Each row has two labels, one from each of two sets.
[  9  -2   2  11 -11   9  -2  17  -1   4  21  -1   4   1  20  16  -1   4
  14   0 -10  -1   5  -3 -22  30  -1  -8   6  -8 -14  -5   1  -2   9  29
   1]  (7) LQ
[  7 -24  -1  12  -6 -10 -10  -1   0 -15  29  -1   2   5  14  22  -1  12
  -1 -11 -12  20  19   3 -16  19  -9   0   2 -10  -1  -9   4   1  15  16
   1]  (7) MG
[-19 -77 -11  19   8 -33  -4  -1   6  -4  16  -7   5  10   7  19 -12  18
 -27 -11  -9  29  22   3  10  10 -23  15  -2  -2  18   9  -5   2  15  -8
 -11]  (6) MG
[  0   1   6   7  -1  -2   4   1   1 -15   4  -1   1  -2   7   1   0   1
  -9  10  -1  10   4   6  -3   0  22  -8  -1  -4   4   8   2   1  -4  -1
   4]  (6) MG
[ -6  14   0   5 -19  -3  -2  11  -4   5   9   5   3   9  12  -3  -5  10
 -13   1   2  11  11  15   0  12  33  -7  -2   1   4   4   1  10   9  -7
  -2]  (6) BT
[ -7  -7   1  14  -7   8   9  23  -2   6   7  -5   1  -1   8   9  -5   1
   1  13  -5  -8   0  -9  -1  11  12 -10   1  -4  -6   7  -3   2   5  14
  -1]  (6) BT
[-13 -22  -5   7  -4 -22   7   6  -1   2  -2  -3   4   3   6  -3  -5   8
 -18   4  -2   8   6   4   8   5   7   2   0  -1  12  16  -5   1   7  -5
  -8]  (6) BT
[ 10  11   3   5 -20  13  -5  21  -6  -4  31   2   2  -2  25  15   4   7
  12  -2 -11  -2  12  -4 -33  30  18 -10   8 -13 -11   4   8  -1  18  30
   9]  (7) LQ
[ -5 -26   7  11   0  -9   1  14   0 -16  13  -7   1  -5  20  11  -3   8
  -7   1  -6   2  15   8 -14   7  19  -4  -5  -5   7  18   4  -1   9   6
   4]  (6) LQ
[-12   8 -14   6 -21  17  -6  37  -8  22  28   1   4   1   5  27  -1   8
   6   2  -5  -1  12 -35  -6  25  17 -12   1  -5 -14  -9   6  -1  21  17
  -4]  (7) BT
[  9  57   1   4 -28  24  -7  13  -5  -5  21  13   1   2  17   5  10   3
  -2  17  -2  15   8  -6 -15  23  57 -25   3  -8 -14  -9   6   0   2   8
   7]  (7) MG
[-10  26   5  20 -12  27  10  48  -7   6  27   0   3  -8  22  17  -1  -1
   6  29  -4  -7   2 -11 -12  24  65 -30   2  -7 -15   7  -1  -1   2  22
  12]  (6) LQ
[ -6   4  -1   0 -20  -6   9  12  -6  -9  -3   0   1   1  19  -8  -4   9
 -13   6  -2  -4   8   9 -11   2  28  -7   0  -2  13  25   1   0  10   4
  -1]  (6) BT
[ 14 -20   4   7  -5 -14 -17 -12   5 -23  22  -1   3   5  15  19   0   9
   0 -14 -10  20  18   6 -14   9 -16   1   2  -8  -3 -10   4   2   7   9
   1]  (7) MG
[  7  -6  -4   5 -17  -5 -14   1  -2  -5  25   4   1   7  15  21   2  14
   0  -9 -10  19  21  -2 -14  21  -4  -2   5  -9  -4 -11   5   1  17  10
  -4]  (7) BT
[  7 -38  -6   7 -11 -11  -7  12   0  -4  23  -7   1   4  17  24  -4  13
   6 -13 -15   0  19  -5 -23  18 -26   3  -2  -7  -3   2   4   0  25  26
  -4]  (7) BT
[-21 -20  -5  20  -1   4   6  24   1  -3  18   0   2  -4   8  17  -3   8
 -19  17  -2  10  11 -11   6  10  36 -13  -3  -2   3  11  -1  -2   4   2
   1]  (6) MG
[ 22  14  14   4 -19  -1 -12  -3  -2 -28  28   4   0  -1  30  14   5   3
   9  -7  -9   3  17  16 -37  15  19 -10   3 -13  -7   0  11   0   5  18
  15]  (7) MG
[-22 -19 -10  14  -8  -3   7  26  -2  12   9  -4   2   4   6  11  -6  10
 -17  10  -5   5  10 -11  12  15  20  -5   1   1   5   9  -3   3  12   2
  -8]  (6) LQ
[ -5 -51   1   7  -1 -29 -12   4  -6 -16  26  -7   6   7  17  19  -4  19
 -10 -29 -10   9  26  17 -14   3 -12  15   0  -7  15  13   6   1  27  -1
  -3]  (6) LQ
[-22   4 -16  15 -12  17   8  39  -4  32  10   2   4   3   1  13 -10   5
  -3  21  -1  -3   0 -24  16  23  22 -13  -1   1  -7  -5  -6   0   6   8
  -9]  (6) LQ
[  0 -22   8  11   9  -7   4   6   3 -26  10  -7   0  -6  19  12  -2   5
  -6   3  -7   2  11  10 -15   1  19 -11   1  -5   3  18   2   1   5  12
   5]  (6) MG
[ 12  28   3  -1 -20   1 -12  -3  -6  -5  11   8   1  12  16   2   2   6
   5  -8  -4   6  13   8 -18  11  10  -5   4  -6  -5  -7   3   1  11   3
   3]  (7) LQ
[-10   1  -2  -2 -21 -21  -9  -2  -9   4   8  10   6  13  12  -8  -3  17
 -26 -10   5  19  22  14   3   5  24   7  -1  -2  17  10   5   0  19 -22
  -6]  (6) LQ
[ 43  16  52  -8 -14 -35 -20 -27  -8 -82  37   1   3 -11  61  -1  11  14
   2 -28 -11   3  33  68 -82 -18  59 -16   1  -7  17  47  24   3  14  15
  37]  (6) BT
[-13  -6   0  10 -10  -1   6  25  -4  -2  10  -4   4  -1  14   9  -7  10
  -8   8  -4  -1  10  -2  -5  11  29 -11  -2  -4   2  15   4  -1  11   9
   1]  (6) LQ
[ -9   8   0   5 -18   9  11  24  -5  -6   0  -6   3  -3  14   4  -4   5
  -2  18  -5 -10   2  -5 -11   5  34 -18   0  -2   0  20  -1   0  11  18
   1]  (6) BT
[ 15 -11   3  -3 -13 -11 -10  -9  -2 -11  12   1   1   8  10  10   3  11
   8 -18 -10   5  14   4 -24  10 -18   4   5 -10  -2  -3   5   0  16  16
  -1]  (7) BT
[ 14  -3   8  -1 -15 -17 -14 -11  -3 -19  18   2   3   7  21   6   1   5
   4 -21  -5   8  17  22 -28  10  -6   4   3  -7   2   0  10   1  15   7
   5]  (7) LQ
[ 14  -9   7  -6  -9 -21 -10 -23  -3 -10  -1   2   1  11   9  -8   3   7
   1 -23  -5   8  11  19 -16   2 -33  17   5  -5   8  -2   1   1  13   0
  -6]  (7) BT
[ -1  46   9   8 -12  28  13  33  -9  -1  -2   3   0  -9  17  -3  -2  -5
   8  25   2 -17  -4   2 -16  15  62 -27   2  -4 -12  16   5  -3  -4  17
  15]  (6) LQ
[-17 -82 -13   6   5 -66  -7 -27   9 -16  -9 -11   7  21   3   9 -14  26
 -31 -34 -10  21  26  17  12 -11 -67  34  -2   2  33  13  -6   6  29 -14
 -26]  (6) BT
[-17 -13  -7  18  -7   8   5  34  -1   5  20  -4   1  -1  10  25  -9   7
  -6  15  -5   4   9 -15   2  18  27 -15  -1  -9  -9   1  -2   2   6  12
  -1]  (6) MG
[ -1  78  -3  11 -26  68  13  63 -10  35  20   7   0 -13  16  12   0 -12
  28  46  -1 -24 -13 -35 -14  44  70 -40   5  -6 -38  -8   2  -6  -6  39
  15]  (7) LQ

Each row has two labels, one from each of two sets.
[  7   1  -8  -4   6  13   2   8  -1   0   2   0  11  -1 -11   1   2  -1
 -11  -2   7  -4   3   4 -12  -2   3  17  -6   7   4   0   3  12  -2   3
 -14]  QH K
[ -1   5   7  -4   4  -1 -18   7   0   3  -6  11   2 -13   4 -25  -7   5
   4   6  -7 -16 -12  -8  -7  12   4 -14   3 -14   4  -1   2  11  10 -13
   4]  QH K
[  0  -6   3   7   6  -4  -8  17   8  -7  -4   1  28  -2  10  -6 -11  -8
   4  -4  -6   0   1   1   0   8   3  -8  -5 -13  12  -7   5  -2  11  10
  21]  HH W
[ 15   5  -7  -5  -1   4   1   1   2   5   0  -8 -17  -1 -13 -11   1  12
  -2   7   6   4 -13 -10 -19  -2   1   7   3   5  -4  12   1   0   4  -6
   2]  HH K
[ -3  -7  -9   2 -11   0   6  15  11   2   2 -11  -2 -15  -7  -4  -4  -2
   2   6  -3  15  -6  -8 -11   4   0  10  -5  -8   2   6   0 -16  11   4
  23]  HH K
[  7   1  -4   1   2   4  10  26   3   3  -2  -6   4  -1 -11  -3  -6  -2
   5  -5   1   9  -1  -2  -8  -3   6   6   1  -4  15   3   2  -5   2   2
  -5]  HH K
[ -8   2   5   9 -13 -10   6  15  32  -2   6  -7  -7 -22  -6   1  -1   4
  13   2  -6   4  -1  -6   0  13  -8  -7  -6 -12   3  -5  -3 -23   4   8
  39]  HH K
[  4   3   2   2  -2   2   9   1   3   2  -1  -2  -3 -11  -6  -3  -5 -13
   2   3 -15   1   1  -9 -17   5   0 -13 -13  -9  17  -1  -1  -2  20  -5
   8]  HH W
[ 10   2  -5  -2   0   8   2   2   0   2   2  -2   1   1 -12  -6  -6  -3
  -4  -2  -3  -1  -2  -9 -25   1   6  -6  -4  -4  16   4   4   8   9  -2
  -4]  QH K
